[ -56  -23  145  219   61  -70   96  187   -1   26  293 -174 -119  -49
   94   78  113   37  100 -238   85   91 -150  -46   39   47 -119  261
   40  104  -33   10  -28]  nuvok
[ -71   51  216   92  -10  -93   61  148  -42  -18  229 -164  -60  -43
   40   91  -25  -48   39 -133  -21   68 -237  -26   10  101 -170  278
   68   85  -36  -42   40]  fiv
[ -80  -32  266  414  146  -46   99  177  -45   20  180 -120   -4   42
  -53  184  294  -58   45 -126   54  165  -17  -67  -62  -23   38  120
   29  190  -64  -27  -89]  Feb
[   4   36  172  252   -2   28   68   26   19   -3   65 -174    2  -24
 -106  -97  -35 -144   74 -206   10  143 -109   37  239   51 -103   68
 -107  201  -76  -68  -12]  Pebi
[-260   20  -16   90   44  106   63  113  233    9  261  -15  -77   90
   19 -414   87  116  -46   15 -141  -74  -63  -21  202  118   98  -53
  -55 -113   46  -58   -2]  dibug
[ 113  -60  187 -128  -84 -337  108 -326  -84  122  -86  -34   14    5
 -152 -294 -432 -393   35  271   56   15   15  -60  168 -183 -226   33
 -202  -80 -286 -153  170]  Pebi
[-286  -13  -43  120   11   68   63  145  228   21  262  -37  -86  117
   43 -396   55  105  -23   32 -142 -102  -87    2  204   99   95  -24
  -11 -115   42  -39  -13]  Pebi
[  80   71   49   36 -166  -44   74  -41 -125  186 -142  -85 -207 -227
 -543   73  -52 -237 -187  165    0  -10  -85 -157 -113 -345  -76  305
 -148  137  -71 -105  -86]  nev
[-288   12  -53   60   28   89   56  158  237   -2  278   -5  -95   98
   44 -367   65  113   -6   22 -112 -116 -103   15  167   91   33  -23
   -5 -103   38  -45    3]  gid
[-286   19   -7  100   25   83   63  130  227   18  284  -17  -90  109
    3 -372   80   71  -12   24 -119  -92  -82  -13  166   83   66  -35
  -37 -103   47  -62   -6]  dibug
[ 256   43   78 -390  198   12  168 -320 -112  114 -149   42  -47 -190
 -500  107   89 -169 -152  353   69   39   97  -59 -301 -319 -291  -57
 -165  259 -172 -182  -51]  sumim
[  46   96  170 -300 -160   50   55 -298 -246   10 -318   84 -232 -156
 -605  314 -138 -335 -345  267  -46   22   38 -198 -242  -63  -63   68
 -110  173   -3 -104  -39]  Vurid
[ 105    5   42   54   65 -106   31  121  -24   74  170 -198   10 -165
  144  -44  -66  -63   59 -260  102  147 -199   38  266   73 -165  269
   30   22  -85   21   20]  sumim
[ 175 -123  148  -50  242  -75  198   21  -87  148  211  -38   40 -131
  189   78  218   16   92 -293   97   53 -105  -16   36  117  -92  221
   48  132 -124   50   -1]  Feb
[ -67  395  -48  -86 -170   31 -274 -178    3 -113 -173 -147  -15  -95
 -531  410 -227 -514 -194   79   68  185  -76   23  -39  -87 -146 -142
 -113  164  -12 -181   47]  Vurid
[ 188  208 -173   47 -144   38 -356  171  101  144 -270 -198 -117 -271
 -166  384  -84 -354   29  225  233 -137 -318   78 -387 -346  -43  427
  -28   37  -80  -97   42]  Feb
[ -48  183  224  135   72  170   99  133  -46 -100  153 -193 -100  -91
 -211  288   99  -66  -51 -199  -41  214 -183    9   59  100 -127  241
   15  303   27  -55 -112]  por
[ -10  234  217  136  -71 -243 -221   54   26  129  -82 -298 -133  -57
  -76  -18 -395 -602  -34  209   14  124 -210  -83  121 -262   70  284
 -174 -146 -170 -196   73]  Feb
[-280   -5   -6  114   23  102   61  118  201   25  231  -23  -91   91
  -35 -351   87   75  -19   42 -124  -63  -70   -1  159   66   80  -40
  -15  -73   44  -48  -26]  dibug
[ -61   68  110  218   46   31   32  267  115  -22  202 -191 -105 -117
   -2   41   71  -24  137 -342   49   76 -260   21  144  127 -142  263
   11  210  -10  -28   -4]  Vurid
[-110 -108  189  379  152 -148    1  172   77  103  253 -247  -11  139
  257  -23   62 -116  143 -170  120   59 -209   23   92  -79  -45  206
  113    6   17    5  -54]  gid
[-118  -82  172  173   81 -107  207   58 -159   12  182  -81  -15   57
    7  -15  -83 -140   49 -115   -6  178  -44  -27  264  -81 -118  162
   92   61  -47   29 -123]  sumim
[-280   -8  -37  105   21   90   42  151  193   32  253  -28  -96   85
   19 -386   93  107   -8   16 -129  -98  -81    8  178   86   68  -37
    0 -124   53  -32  -31]  sumim
[-150  363   88  -17 -139  -73 -347   48  146  -72  107 -308 -171   47
 -100  346 -224 -317   30  312   60 -127 -294  -39 -324 -254  -64  230
  -80 -225   33 -111   12]  nev
[ -31 -230   93  185  116 -126  125  -16 -111   31  113 -128  -86  -67
   19  -89  156  137  -54 -308  152  152    3  -90  157  -11 -148   50
  113   37   -6  123  -78]  Pebi
[ -38 -150  -44  256  -67   92  235  -93   36   97  -68   16  -45 -116
 -277 -321  195   28  -88 -110   29 -203   73  -26    9  -36   24   19
  -42   97  -99  -97  -45]  fiv
[   7  127  155  134   99   40  136  117  -18  -25  222  -71  -30  -14
  -31  148   63  -61   19 -265   52  148 -160   12   13   91 -224  142
  -15  299  -71    0   -1]  Feb
[ -96 -113   24  116  -44  -45   97   88  121   22  224 -165  -61  -49
   86  -12   96   34  182 -271  115 -119 -184   34   81   59 -115  235
   68   94  -51   29   63]  gid
[-300   -8    8  134   46   80   63  140  236   26  296  -36  -71  142
   32 -378  124  105   -6   19 -117  -89  -69    7  170   61   97  -33
  -20 -105   45  -56  -11]  gid
[ -82   -4  236  205   16  -30  170  -35  -94   40  191 -126  -51   67
 -106   36  -38  -96  112   27   36   94  -59    7  -15 -146 -214  203
  -25  150 -111  -83   -5]  Pebi
[-272   18  -40  115   29   85   27  165  255    4  248  -49  -94   85
   48 -353   61  103  -14   -8  -87  -72  -96    3  204   92   90   11
   -6 -115   44  -25   -3]  Feb
[ -89  199  138 -137 -225  -48   34   44 -160   57  -17  -51 -280 -152
 -466 -214 -258 -334 -134  247 -132  158  -81  -98  137 -194 -264   75
 -208  113 -164 -258   84]  por
[-282  -14  -31  147   63  102   70  162  223   28  266  -12  -91  110
   27 -376  131  123  -21   13 -100 -105  -76  -16  114   74   72  -33
    0  -80   51  -49  -36]  fiv
[-258  -27  -19  113   50   82   90  131  187   45  269  -10  -84   96
   44 -411   84   94  -14   11 -128  -76  -70   -5  210   89   67  -45
  -13 -108   45  -38  -36]  dibug
[-296    4  -55  105   38   91   78  157  221   17  259  -26  -82   97
   21 -399   74  119   -4   27 -143  -82  -67   20  201   82   76  -46
   -4  -92   23  -37  -24]  nasi
[  18  192   28   60 -137   51 -108   75   57  132   -2 -120 -123  -76
 -386  899  235 -173  243  266  118 -432 -123  -97 -658 -403  -11  461
  -66  111  135   -9  -29]  Feb
[  37  407  313   57   32  105 -135   79  134 -111 -316 -192 -166  -54
 -596   98  -39 -375 -185  275  -64  213  -43  -73  -89 -135  156   65
 -238  247  -92 -263  -56]  nuvok
[ 135  301  109 -187   64  159 -226 -110   28  154 -188 -299  -78 -237
 -368  580  172  -86  -41  236 -128  120   36  -50 -283  -85  416  174
 -158  131    3  -31  -48]  nasi
[ -42   27   45  153 -222 -283  -21   58    8   97   18 -277 -164 -116
 -101 -141 -325 -298  -44   73   69  -36 -182  -92   87 -117 -194  206
  -49  -27 -100 -132   78]  fiv
[ -74   38  199  315   75   33   85   70  -41  -50   97 -116  -78   35
 -154  -59  141   39 -153 -153   59  226   -4  -75   90    8  -85   74
  -20  149  -17  -46  -44]  Pebi
[  42   49  135  -18  -10  -39   41    1  102  -34  141 -137   15  -70
    3  -67 -201  -39  -56 -156  136  214 -155   18  222  102 -175  294
  -47   41  -26  -23  106]  nev
[-287   -5  -22  148   13   94   63  154  237   37  271  -26  -92   92
   14 -408   83  104  -13   10 -117  -84  -79    0  174   82   69  -17
  -28  -92   39  -61   -8]  nev
[  13 -222  186  146   86 -149  210  -23 -174  188  187  -46  -43   -1
  -20   34   87  -28  213 -231  127   66  -78  -10   19 -106 -243  171
   84  161  -34   60  -76]  nasi
[ -24  -67  168  322   54  -78  191  117  -27   80  270 -120  -35  -13
   56 -127   29   28  154 -149   -7   31  -91    0  102   18 -184  120
  -45   99  -90    0  -34]  por
[ -68  -43  205   76  162    6  169 -114  -55   -3  183  -85    6   26
 -126   39   61  -49 -101 -116  116  191  -60    3  -56  -79 -226   98
   43  161  -45  -13  -55]  nasi
[ -62  -29  201  122   89  -77  143  -20  -15   -5  263  -46  -18   58
   29 -123  -15  -23  -47 -234  101  204  -89  -48  133   63 -146  145
   -4   66  -56  -41   14]  fiv
[ -70 -116  214  247   64 -118   79  -27  -30   48  164 -184   -3    5
  -21  180  182    3  127 -199  133   55   26  -49 -121  -31  -42   80
   39  115  -50   65    4]  Vurid
[-291  -46   12  143   57   76   96  138  194   30  268   -4  -97  116
   17 -395  115  113  -24   11 -131  -97  -65  -16  168   93   65  -39
    1  -96   53  -31  -41]  sumim
[-282   30  -32  119   23  104   34  160  217    4  249  -53  -80   81
   39 -405   59   93  -60   12 -124  -45  -66    2  216  100   91  -44
  -16 -131   46  -52  -25]  nev
[ 139  370  134 -129 -136 -174 -241  -98  -99   72 -200 -290  -53 -166
 -380   28 -447 -579  -96  351   42  276  -99   22   94 -340 -168   86
 -219  -50 -199 -255   76]  dibug
[-270   18  -51   81   10   96   30  139  227   37  238  -29  -92   75
   11 -398   54   70    0   11 -128  -72  -89    5  229  115  100  -31
  -27 -100   30  -67    0]  fiv
[ -62   23  113  304 -172 -177 -239    5  120  178  -12 -242 -109  166
  -44   29  -58 -336  263  266   26 -272 -224   14 -294 -322    5   34
 -108  -30  -25 -174   14]  gid
[ -98   53  139  182   62   11   70  194   46  -97  208 -186  -57  -74
    5  333  165  -10  -41 -336   59   14 -237  -10 -110  180 -135  220
  151  218   57   84  -38]  nuvok
[ 353  -17   36 -524  -69 -236  132 -327 -156  260 -145  -53  -25 -306
 -230   52 -307 -327 -148  313  105  -50  -31  -86  -23 -225 -186  373
 -161  -60 -231 -107  155]  Pebi
[ 272  334  284 -203   96  112   -2 -149  -68  -86 -190    3  -77 -257
 -532  632  123 -232 -333  198   30  162  102 -250 -328  -33   62  218
 -338  228  -68 -156   31]  por
[-251   52  -52  136    4   98   -4  170  262    2  231  -70  -82   82
    4 -371   39  104  -13   21  -94  -62 -103   23  171   78   69   -8
  -45  -97   42  -57    1]  Pebi
[-302   28  -22   72   47  152   75  134  224    5  249  -29  -93   91
  -32 -345  135  126  -69    1 -166  -81  -67   -2  175  121   92  -64
    3  -54   81  -42  -39]  nev
[-173  -66  281  440  101   -2   88  125  -39   17   98 -214 -133   57
 -174   23  232  -27   80 -205   14  188  -67  -23   22  -60  -84    3
   83  308   -9  -21 -123]  Feb
[  42    3  112  -37   69  -58   17    7   34  -68  111  -64   28  -37
   49  178  -93 -228  175 -145  196   79 -203   78   54   -4 -315  198
   20  155 -108  -56   89]  Vurid
[-285  -24  -28  113   41   86   71  115  210   45  285  -37  -63  113
   50 -443   67  123    6   33 -138  -61  -54   18  230   77   92  -61
  -10 -139   47  -33  -27]  dibug
[-296  -11   -8  150   28   81   40  154  232   24  245  -51  -91  108
   14 -374   85   77   13   49 -127 -102  -75    1  154   82   92  -42
  -16  -96   49  -59  -27]  sumim
[-280  -40  -27  207   37   71   62  177  241   40  281  -40  -85  128
   63 -340  143  138   41   36  -97 -122  -58   -3  118   33  109    9
   -4 -102   43  -24  -21]  nuvok
[-285  -30    5  204   40   77   53  156  245   19  267  -56  -90  130
   57 -428   92  107   23   12 -117 -100  -82    7  169   75   71  -50
  -29  -93   30  -47  -19]  Vurid
[ -82  336   55   18 -151  -21 -289  -15  -36   10 -177 -239  -16  -19
 -354  271 -164 -502  -15  172 -158   83 -137   19   10 -198    4 -120
  -90  130   40 -216    4]  dibug
[ -20  -51  172  347  110  -68  187  113  -64   99  213 -171  -13  -41
   51  -93   74   47    7 -212   22   76  -49   -9  -16   -9 -171   96
   21  141  -65   40  -49]  Vurid
[-271   26  -18   87   60   86   45  176  234   18  276  -48  -87   95
   59 -388   71  114  -23   35 -137  -69  -96   -6  176   94   94  -12
  -13 -117   41  -47  -18]  fiv
[-294   15  -11  109   32  125   78  142  237   -8  272  -13  -98  103
   12 -396   78  113  -41   23 -136  -76  -85    7  163  108   65  -41
  -21  -81   47  -50  -14]  dibug
[  96  -30  161  273  166    7  103  213   81   42  162  -71  -13  -23
  130  231  267   45  239 -294  153    9 -111   34 -124   27  -71  243
   -1  292  -88   28   24]  gid
[  60  -53  166  255  171 -157  144  135  -26   48  205  -82   30   14
   88   36   99   51  132 -136  126   86  -45  -42  -61  -49 -202  140
   18  137  -76   22  -15]  nuvok
